Below are the code and all the weights of a small trained network. Each question names an input and a class and asks about switching units off, where a switched-off unit gives its printed mean instead of its output.

import numpy as np


def w(rows, s, z=0):
    codes = np.array(rows[::2]) - 128.0
    scale = np.full(codes.shape[1], s)
    scale[-1] = z or s
    return codes * scale


def f(y):
    return y / 2 * (1 + np.tanh(0.7978845608 * (y + 0.044715 * y**3)))


def log_softmax(a):
    a = a - a.max(-1, keepdims=True)
    return a - np.log(np.exp(a).sum(-1, keepdims=True))


def net(x, mask):
    res = np.array(x, float).reshape(1, 3) / 4 @ E
    y = f(res @ A[0][:, :-1].T + A[0][:, -1])
    res = res + np.where(mask, y, B[0][:, -1]) @ B[0][:, :-1]
    return log_softmax(res[-1] @ U[:, :-1].T + U[:, -1])


A, B = {}, {}
E = w([
[122,212,143,116,173,160,204,67,249,51,142,168],'x0',
[66,230,165,42,77,168,131,205,121,81,75,73],'x1',
[161,93,147,102,179,82,81,212,234,62,71,109],'x2',
],0.013)
A[0] = w([
[155,93,87,131,87,94,87,229,25,175,117,124,63],'n0',
[153,108,176,91,148,119,96,175,172,119,51,98,19],'n1',
[90,164,133,108,101,160,173,136,33,123,173,141,165],'n2',
[135,135,53,116,103,175,147,140,83,134,180,138,75],'n3',
[1,183,101,152,105,193,202,85,47,141,201,131,192],'n4',
[138,55,180,161,169,104,78,187,219,60,52,80,210],'n5',
[65,201,165,31,45,201,126,185,117,114,88,59,3],'n6',
],0.0067,0.0038)
B[0] = w([
[98,215,68,126,139,254,177,83,197,68,50,155,232],'n0',
[85,91,111,111,145,117,66,82,103,78,186,92,185],'n1',
[77,79,148,162,129,125,134,150,144,137,113,64,191],'n2',
[82,81,162,158,157,99,93,166,68,131,187,145,156],'n3',
[79,122,73,114,69,123,112,114,83,84,135,89,234],'n4',
[105,122,88,141,100,108,117,108,144,90,126,45,250],'n5',
[227,96,58,183,165,132,143,108,184,204,150,82,230],'n6',
],0.0099,0.014)
U = w([
[93,255,107,84,145,193,229,77,195,45,113,155,105],'0',
[255,54,51,167,145,112,138,101,139,224,177,115,122],'1',
[69,100,147,95,94,80,67,138,96,82,167,59,70],'2',
[135,186,147,97,87,79,153,137,135,118,87,112,255],'3',
[145,172,162,6,130,92,91,193,149,191,137,220,59],'4',
[140,199,225,40,197,115,92,199,94,173,171,144,63],'5',
[153,110,216,44,158,109,124,214,109,168,129,168,66],'6',
],0.0085,0.0096)

Each question gives the input, the list of numbers given to net, and the class t.
The units are the neurons (one row each of A and B). Each row of codes is followed by its name. A weight is (code - 128) times the scale printed after its matrix; where a second scale follows, it is the last column's (A, B and U).
mask holds one flag per neuron, in row order. A switched-off neuron (its flag False) gives its mean, the last column of its row in B, instead of its output. The means were averaged over made-up inputs and are rounded, as every weight is.
A unit's drop is (log p(t) with every unit on - log p(t) with that unit switched off) / (log p(t) with every unit on - log p(t) with every unit switched off).
The circuit of an input: a set's keep is (log p(t) with only the set's units on - log p(t) with every unit switched off) / (log p(t) with every unit on - log p(t) with every unit switched off). Starting from all 7 units, units are removed one at a time, each time the one whose removal leaves the highest keep (on an exact tie, the one counted first), for as long as the keep stays at least 0.8.
units of the circuit, in order: the units of the circuit, biggest drop first
most important unit: the unit with the biggest drop
k most important neurons: the k neurons with the biggest drops, biggest first
drop of u: that unit's drop, to one decimal
input [1,-3,-3], class 3: most important unit : n6
input [6,7,7], class 1: units of the circuit, in order : (n6; n0)
input [0,-3,6], class 2: 2 most important neurons : (n6; n0)
input [-5,-7,-8], class 2: units of the circuit, in order : (n6; n4)
input [-6,-6,2], class 0: units of the circuit, in order : (n0; n6)
input [5,6,-7], class 2: units of the circuit, in order : (n4; n0)
input [-1,2,-2], class 3: units of the circuit, in order : (n1; n0; n5; n6)
input [0,0,-1], class 3: 4 most important neurons : (n6; n0; n1; n5)
input [-6,-6,-8], class 2: units of the circuit, in order : (n6; n4)
input [-4,-4,5], class 2: 3 most important neurons : (n6; n5; n1)
input [-6,-5,3], class 0: 2 most important neurons : (n0; n6)
input [2,0,3], class 3: 3 most important neurons : (n0; n6; n4)
input [4,3,-5], class 2: 3 most important neurons : (n0; n4; n2)
input [-3,5,-5], class 1: 3 most important neurons : (n6; n5; n1)
input [4,1,8], class 2: units of the circuit, in order : (n0)
input [0,3,5], class 2: 2 most important neurons : (n0; n1)
input [0,0,0], class 3: 4 most important neurons : (n6; n0; n1; n3)
input [6,7,1], class 1: 2 most important neurons : (n6; n0)
input [0,6,8], class 2: 2 most important neurons : (n1; n5)
input [1,-1,6], class 2: 2 most important neurons : (n0; n6)
input [6,-7,-8], class 2: most important neuron : (n4)
input [-2,-1,-1], class 3: 2 most important neurons : (n6; n0)
input [-5,4,-4], class 0: drop of n0 : 1.9
input [4,6,0], class 1: drop of n0 : 0.3
input [-7,7,3], class 0: drop of n0 : 1.9
input [-4,5,-3], class 1: drop of n0 : -0.1
input [-8,-7,2], class 0: most important neuron : (n0)
